Below are the code and all the weights of a small trained network. Each question names an input and a target symbol and asks about switching units off, where a switched-off unit gives its printed mean instead of its output.

import numpy as np


def w(rows, s, z=0):
    codes = np.array(rows[::2]) - 128.0
    scale = np.full(codes.shape[1], s)
    scale[-1] = z or s
    return codes * scale


def f(y):
    return np.maximum(y, 0)


def softmax(a):
    e = np.exp(a - a.max(-1, keepdims=True))
    return e / e.sum(-1, keepdims=True)


def log_softmax(a):
    a = a - a.max(-1, keepdims=True)
    return a - np.log(np.exp(a).sum(-1, keepdims=True))


def net(x, mask):
    ids = ['αβγδεζηθλξπστφψω'.index(c) for c in x.split()]
    T = len(ids)
    res = E[ids] + P[:T]
    r = res
    for j in range(2):
        rows = slice(3 * j, 3 * j + 3)
        q, k, v = (r @ M[0][rows].T for M in (Q, K, V))
        z = softmax(np.where(np.tri(T) > 0, q @ k.T / 3**0.5, -1e9)) @ v
        o = O[0][rows]
        res = res + np.where(mask[j], z, o[:, -1]) @ o[:, :-1]
    y = f(res @ A[0][:, :-1].T + A[0][:, -1])
    res = res + np.where(mask[2:6], y, B[0][:, -1]) @ B[0][:, :-1]
    return log_softmax(res[-1] @ U[:, :-1].T + U[:, -1])


Q, K, V, O, A, B = {}, {}, {}, {}, {}, {}
E = w([
[99,106,130],'α',
[107,110,128],'β',
[99,98,144],'γ',
[73,75,113],'δ',
[144,115,153],'ε',
[106,139,111],'ζ',
[88,106,135],'η',
[66,92,72],'θ',
[74,7,24],'λ',
[56,164,118],'ξ',
[76,136,99],'π',
[136,76,104],'σ',
[131,123,135],'τ',
[185,158,128],'φ',
[74,122,115],'ψ',
[95,116,120],'ω',
],0.011)
P = w([
[108,223,135],'0',
[22,10,235],'1',
[207,123,48],'2',
[99,230,120],'3',
[51,49,215],'4',
[208,115,43],'5',
[102,255,122],'6',
[63,80,214],'7',
[205,108,28],'8',
[70,234,122],'9',
[76,99,209],'10',
[201,99,20],'11',
],0.0097)
Q[0] = w([
[53,169,147],'H1',
[134,94,156],'H1',
[157,183,67],'H1',
[34,171,102],'H2',
[2,148,125],'H2',
[58,125,134],'H2',
],0.02)
K[0] = w([
[137,181,212],'H1',
[152,82,142],'H1',
[86,176,47],'H1',
[248,244,121],'H2',
[203,217,80],'H2',
[142,146,80],'H2',
],0.017)
V[0] = w([
[170,113,200],'H1',
[108,132,93],'H1',
[227,252,75],'H1',
[124,171,119],'H2',
[147,127,149],'H2',
[103,149,66],'H2',
],0.012)
O[0] = w([
[55,144,160,75],'H1',
[167,118,108,156],'H1',
[227,51,246,3],'H1',
[122,90,151,111],'H2',
[106,140,115,119],'H2',
[183,79,140,130],'H2',
],0.012,0.005)
A[0] = w([
[109,23,141,176],'N1',
[141,248,181,181],'N2',
[84,144,132,2],'N3',
[117,240,216,33],'N4',
],0.015,0.0053)
B[0] = w([
[143,183,165,188],'N1',
[116,53,101,213],'N2',
[185,70,188,254],'N3',
[85,254,107,170],'N4',
],0.023,0.0062)
U = w([
[38,41,165,177],'α',
[37,102,122,207],'β',
[28,152,102,175],'γ',
[20,211,108,190],'δ',
[108,143,93,153],'ε',
[124,122,123,37],'ζ',
[90,157,131,119],'η',
[145,126,93,111],'θ',
[139,170,1,105],'λ',
[144,207,154,164],'ξ',
[173,120,94,84],'π',
[126,137,113,115],'σ',
[120,121,117,42],'τ',
[191,55,155,2],'φ',
[144,121,93,83],'ψ',
[105,158,128,197],'ω',
],0.0074,0.0048)

Each question gives the input, a string of symbols that net reads in full, and the target symbol t.
The units are the heads (3 rows each of Q, K, V and O) and the neurons (one row each of A and B). Each row of codes is followed by its name. A weight is (code - 128) times the scale printed after its matrix; where a second scale follows, it is the last column's (O, A, B and U).
mask holds one flag per unit, heads first, then neurons. A switched-off unit (its flag False) gives its mean, the last column of its rows in O or B, instead of its output. The means were averaged over made-up inputs and are rounded, as every weight is.
A unit's drop is (log p(t) with every unit on - log p(t) with that unit switched off) / (log p(t) with every unit on - log p(t) with every unit switched off).
The circuit of an input: a set's keep is (log p(t) with only the set's units on - log p(t) with every unit switched off) / (log p(t) with every unit on - log p(t) with every unit switched off). Starting from all 6 units, units are removed one at a time, each time the one whose removal leaves the highest keep (on an exact tie, the one counted first), for as long as the keep stays at least 0.8.
circuit, biggest first: the units of the circuit, biggest drop first
most important unit: the unit with the biggest drop
top k neurons: the k neurons with the biggest drops, biggest first
drop when u is switched off: that unit's drop, to one decimal
input φ ε γ λ δ φ ε σ φ φ α, target α: circuit, biggest first : H1; N3; N2
input λ ε φ γ δ τ φ π, target α: most important unit : N3
input φ σ γ φ φ φ φ φ λ ε, target ξ: top 2 neurons : N1; N4
input φ σ δ λ, target ξ: circuit, biggest first : H1; N1; N2
input ε α σ δ π ε λ ζ, target α: circuit, biggest first : H1; N3; N4; N2
input τ φ ξ σ ω σ φ σ π ξ, target ξ: circuit, biggest first : H1; N4
input ε λ σ θ φ σ β λ ε, target λ: circuit, biggest first : H1; N3
input σ σ θ σ ω λ ε φ γ σ λ τ, target λ: circuit, biggest first : N3; H1
input φ φ δ φ φ δ φ ω η θ, target ξ: circuit, biggest first : H1; N1; N2
input σ α σ φ σ φ φ φ φ ε φ, target δ: circuit, biggest first : N4; H1
input σ γ σ ε λ σ φ ξ, target α: circuit, biggest first : N3; H1; H2; N4
input σ ε η φ ω φ λ β, target α: circuit, biggest first : N3; H1; N2
input σ φ φ σ φ ω φ φ φ ψ, target ξ: top 2 neurons : N1; N4
input ε ε φ λ α θ φ λ φ φ π, target α: circuit, biggest first : H1; N3; N4; H2
input φ ε λ β, target ξ: most important unit : H1
input τ σ λ ω φ φ σ φ φ φ ε φ, target λ: top 2 neurons : N3; N1
input φ γ σ γ ζ, target α: top 3 neurons : N3; N4; N1
input η τ ω η δ τ π ξ, target α: circuit, biggest first : N3; H1; N2
input λ σ τ φ φ ε φ σ φ φ, target ξ: top 3 neurons : N4; N1; N3
input γ σ ζ λ φ, target α: top neuron : N3
input φ γ φ ω ψ σ γ ε λ σ τ, target α: top 2 neurons : N3; N2
input σ σ φ, target φ: top 2 neurons : N4; N2
input φ ε ε ε, target ξ: top 2 neurons : N4; N1
input β ζ λ τ σ α δ ε γ, target λ: drop when N3 is switched off : 0.7
